Below are the code and all the weights of a small trained network. Each question names an input and a target symbol and asks about switching units off, where a switched-off unit gives its printed mean instead of its output.

import numpy as np


def w(rows, s, z=0):
    codes = np.array(rows[::2]) - 128.0
    scale = np.full(codes.shape[1], s)
    scale[-1] = z or s
    return codes * scale


def f(y):
    return y / 2 * (1 + np.tanh(0.7978845608 * (y + 0.044715 * y**3)))


def softmax(a):
    e = np.exp(a - a.max(-1, keepdims=True))
    return e / e.sum(-1, keepdims=True)


def log_softmax(a):
    a = a - a.max(-1, keepdims=True)
    return a - np.log(np.exp(a).sum(-1, keepdims=True))


def net(x, mask):
    ids = ['ΓΛΠαζημτψ'.index(c) for c in x.split()]
    T = len(ids)
    res = E[ids] + P[:T]
    r = res
    for j in range(2):
        rows = slice(4 * j, 4 * j + 4)
        q, k, v = (r @ M[0][rows].T for M in (Q, K, V))
        z = softmax(np.where(np.tri(T) > 0, q @ k.T / 4**0.5, -1e9)) @ v
        o = O[0][rows]
        res = res + np.where(mask[j], z, o[:, -1]) @ o[:, :-1]
    y = f(res @ A[0][:, :-1].T + A[0][:, -1])
    res = res + np.where(mask[2:18], y, B[0][:, -1]) @ B[0][:, :-1]
    return log_softmax(res[-1] @ U[:, :-1].T + U[:, -1])


Q, K, V, O, A, B = {}, {}, {}, {}, {}, {}
E = w([
[100,102,91],'Γ',
[104,105,107],'Λ',
[136,84,63],'Π',
[36,74,94],'α',
[6,126,164],'ζ',
[101,75,68],'η',
[92,99,95],'μ',
[135,83,202],'τ',
[98,71,183],'ψ',
],0.025)
P = w([
[191,230,103],'0',
[171,166,113],'1',
[163,127,128],'2',
[153,91,143],'3',
[144,69,149],'4',
[140,54,155],'5',
[133,42,172],'6',
[119,30,178],'7',
[119,19,191],'8',
[109,2,207],'9',
[87,9,211],'10',
[82,46,195],'11',
[117,162,95],'12',
],0.0048)
Q[0] = w([
[103,255,146],'h1',
[165,107,123],'h1',
[135,40,54],'h1',
[197,160,161],'h1',
[250,147,162],'h2',
[159,163,152],'h2',
[69,191,109],'h2',
[171,233,131],'h2',
],0.013)
K[0] = w([
[221,145,1],'h1',
[96,113,119],'h1',
[60,67,190],'h1',
[209,123,163],'h1',
[123,190,31],'h2',
[192,199,100],'h2',
[190,131,120],'h2',
[155,99,60],'h2',
],0.012)
V[0] = w([
[77,168,143],'h1',
[60,58,240],'h1',
[182,149,254],'h1',
[92,114,89],'h1',
[217,131,85],'h2',
[156,192,54],'h2',
[6,130,70],'h2',
[152,94,200],'h2',
],0.01)
O[0] = w([
[3,231,93,148],'h1',
[95,255,48,248],'h1',
[200,251,149,115],'h1',
[122,79,184,150],'h1',
[161,20,151,67],'h2',
[25,121,142,40],'h2',
[72,201,212,144],'h2',
[221,152,39,177],'h2',
],0.0068,0.018)
A[0] = w([
[136,46,150,101],'n1',
[145,100,87,131],'n2',
[82,163,77,91],'n3',
[174,149,219,131],'n4',
[89,105,88,64],'n5',
[135,172,90,58],'n6',
[98,110,102,46],'n7',
[166,145,247,143],'n8',
[122,95,44,87],'n9',
[234,120,145,236],'n10',
[147,134,73,148],'n11',
[145,157,147,196],'n12',
[203,47,89,129],'n13',
[66,233,242,53],'n14',
[37,170,208,241],'n15',
[59,180,128,2],'n16',
],0.012,0.0054)
B[0] = w([
[116,201,255,144],'n1',
[87,153,156,176],'n2',
[205,90,139,248],'n3',
[120,38,72,148],'n4',
[112,109,102,171],'n5',
[112,113,195,227],'n6',
[104,69,99,146],'n7',
[169,29,109,148],'n8',
[113,87,203,229],'n9',
[203,94,84,180],'n10',
[103,143,154,226],'n11',
[112,184,51,161],'n12',
[112,96,101,184],'n13',
[134,82,166,234],'n14',
[132,188,72,226],'n15',
[133,10,145,205],'n16',
],0.0075,0.017)
U = w([
[84,234,170,155],'Γ',
[115,166,111,127],'Λ',
[228,73,240,54],'Π',
[111,95,20,165],'α',
[143,140,121,48],'ζ',
[103,118,183,133],'η',
[82,187,91,140],'μ',
[240,56,48,123],'τ',
[135,250,99,254],'ψ',
],0.011,0.0053)

Each question gives the input, a string of symbols that net reads in full, and the target symbol t.
The units are the heads (4 rows each of Q, K, V and O) and the neurons (one row each of A and B). Each row of codes is followed by its name. A weight is (code - 128) times the scale printed after its matrix; where a second scale follows, it is the last column's (O, A, B and U).
mask holds one flag per unit, heads first, then neurons. A switched-off unit (its flag False) gives its mean, the last column of its rows in O or B, instead of its output. The means were averaged over made-up inputs and are rounded, as every weight is.
A unit's drop is (log p(t) with every unit on - log p(t) with that unit switched off) / (log p(t) with every unit on - log p(t) with every unit switched off).
The circuit of an input: a set's keep is (log p(t) with only the set's units on - log p(t) with every unit switched off) / (log p(t) with every unit on - log p(t) with every unit switched off). Starting from the 12 units with the biggest drops (on a tie, the unit counted first), units are removed one at a time, each time the one whose removal leaves the highest keep (on an exact tie, the one counted first), for as long as the keep stays at least 0.8.
units of the circuit, in order: the units of the circuit, biggest drop first
top k neurons: the k neurons with the biggest drops, biggest first
which heads matter: for each layer, one digit per head in row order, 1 if its drop is at least 0.15 and else 0, layers parted by /
drop of u: that unit's drop, to one decimal
input ψ Π μ, target ψ: units of the circuit, in order -> (h1, n16, n14)
input η τ τ η τ η Γ η η τ Π Γ Γ, target τ: units of the circuit, in order -> (h2)
input η Π η Π, target Π: units of the circuit, in order -> (h1, n1)
input Π μ τ η Π η ψ Γ η Γ Π, target ψ: units of the circuit, in order -> (h1, n16)
input η τ μ τ η τ μ τ α Π α ψ Π, target ψ: units of the circuit, in order -> (n16, n14)
input Γ Γ η α η τ, target τ: units of the circuit, in order -> (n4, h1, n9)
input τ ψ τ α η ζ ζ, target α: which heads matter -> 10
input Γ α ζ α η τ η τ τ ψ μ Λ, target ψ: which heads matter -> 11
input η τ η η Γ Π η τ η Λ η η ζ, target η: top 2 neurons -> (n1, n3)
input η ζ η η τ ψ η η τ Λ, target ψ: which heads matter -> 01
input η ψ μ, target ψ: which heads matter -> 10
input Λ η η η α Γ Γ η η τ ψ ψ, target ψ: which heads matter -> 00
input Λ ψ μ η η Γ, target ψ: drop of h1 -> 0.3
input Γ ψ τ η Λ η η Γ η ψ Γ η, target ψ: drop of h1 -> 0.4
input τ η η τ, target τ: drop of h1 -> 0.5
input η α Π Π, target α: top neuron -> (n6)
